Below are the code and all the weights of a small trained network. Each question names an input and a class and asks about switching units off, where a switched-off unit gives its printed mean instead of its output.

import numpy as np


def w(rows, s, z=0):
    codes = np.array(rows[::2]) - 128.0
    scale = np.full(codes.shape[1], s)
    scale[-1] = z or s
    return codes * scale


def f(y):
    return y / 2 * (1 + np.tanh(0.7978845608 * (y + 0.044715 * y**3)))


def log_softmax(a):
    a = a - a.max(-1, keepdims=True)
    return a - np.log(np.exp(a).sum(-1, keepdims=True))


def net(x, mask):
    res = np.array(x, float).reshape(1, 5) / 4 @ E
    y = f(res @ A[0][:, :-1].T + A[0][:, -1])
    res = res + np.where(mask, y, B[0][:, -1]) @ B[0][:, :-1]
    return log_softmax(res[-1] @ U[:, :-1].T + U[:, -1])


A, B = {}, {}
E = w([
[138,200,8,164,111,117,123],'x0',
[198,134,125,87,42,206,93],'x1',
[76,183,135,49,120,121,187],'x2',
[122,128,134,131,113,113,124],'x3',
[135,134,132,131,131,128,132],'x4',
],0.016)
A[0] = w([
[130,54,255,80,168,111,112,236],'neuron 0',
[70,76,109,217,218,45,162,254],'neuron 1',
[98,226,155,6,68,160,166,153],'neuron 2',
[118,87,225,28,100,144,161,187],'neuron 3',
[167,66,155,144,118,177,57,204],'neuron 4',
[53,195,133,82,190,89,235,155],'neuron 5',
],0.0078,0.0081)
B[0] = w([
[83,1,184,119,174,141,138,255],'neuron 0',
[117,149,134,206,216,81,116,254],'neuron 1',
[161,112,54,14,145,89,117,217],'neuron 2',
[119,45,148,70,119,138,182,228],'neuron 3',
[160,111,181,166,93,207,67,205],'neuron 4',
[46,137,114,117,92,52,211,220],'neuron 5',
],0.0098,0.016)
U = w([
[113,87,199,179,198,123,102,160],'0',
[66,98,177,111,131,93,191,90],'1',
[169,94,231,135,46,189,87,142],'2',
[158,78,148,43,90,139,151,5],'3',
[168,219,105,226,181,98,79,204],'4',
[70,248,102,137,96,86,182,92],'5',
[204,206,72,199,1,174,68,236],'6',
[188,188,44,62,90,102,99,98],'7',
],0.0079,0.0026)

Each question gives the input, the list of numbers given to net, and the class t.
The units are the neurons (one row each of A and B). Each row of codes is followed by its name. A weight is (code - 128) times the scale printed after its matrix; where a second scale follows, it is the last column's (A, B and U).
mask holds one flag per neuron, in row order. A switched-off neuron (its flag False) gives its mean, the last column of its row in B, instead of its output. The means were averaged over made-up inputs and are rounded, as every weight is.
A unit's drop is (log p(t) with every unit on - log p(t) with that unit switched off) / (log p(t) with every unit on - log p(t) with every unit switched off).
The circuit of an input: a set's keep is (log p(t) with only the set's units on - log p(t) with every unit switched off) / (log p(t) with every unit on - log p(t) with every unit switched off). Starting from all 6 units, units are removed one at a time, each time the one whose removal leaves the highest keep (on an exact tie, the one counted first), for as long as the keep stays at least 0.8.
circuit, biggest first: the units of the circuit, biggest drop first
unit that matters most: the unit with the biggest drop
k most important neurons: the k neurons with the biggest drops, biggest first
drop when u is switched off: that unit's drop, to one decimal
input [-8,1,-7,-1,7], class 2: circuit, biggest first -> neuron 4
input [3,3,6,2,-3], class 7: circuit, biggest first -> neuron 2; neuron 0
input [-8,2,3,-6,7], class 3: circuit, biggest first -> neuron 1; neuron 3
input [-5,3,8,8,8], class 3: 2 most important neurons -> neuron 2; neuron 1
input [1,-2,-8,4,1], class 4: 3 most important neurons -> neuron 0; neuron 3; neuron 1
input [4,5,4,8,5], class 7: 2 most important neurons -> neuron 2; neuron 0
input [1,6,4,-7,7], class 7: 2 most important neurons -> neuron 0; neuron 2
input [-6,1,-2,7,5], class 2: circuit, biggest first -> neuron 1; neuron 4
input [6,-6,0,-3,-4], class 4: circuit, biggest first -> neuron 1; neuron 0
input [4,6,-4,0,-5], class 6: 2 most important neurons -> neuron 0; neuron 3
input [1,-3,5,8,3], class 5: circuit, biggest first -> neuron 0; neuron 3
input [-2,1,-3,2,-8], class 2: 3 most important neurons -> neuron 1; neuron 4; neuron 5
input [-5,3,-6,2,-7], class 2: 2 most important neurons -> neuron 4; neuron 1
input [5,3,8,2,7], class 7: circuit, biggest first -> neuron 2
input [2,-7,2,6,5], class 5: 2 most important neurons -> neuron 5; neuron 0
input [2,4,0,7,-4], class 6: circuit, biggest first -> neuron 0; neuron 3
input [-7,3,7,8,4], class 3: 3 most important neurons -> neuron 2; neuron 1; neuron 3
input [-6,1,8,-1,-6], class 3: 2 most important neurons -> neuron 2; neuron 1
input [-7,3,7,2,4], class 3: 3 most important neurons -> neuron 2; neuron 1; neuron 3
input [8,-2,0,-1,4], class 4: unit that matters most -> neuron 3
input [7,-4,1,8,-4], class 5: drop when neuron 5 is switched off -> 0.7
input [3,-7,8,-5,-6], class 5: drop when neuron 0 is switched off -> 0.1
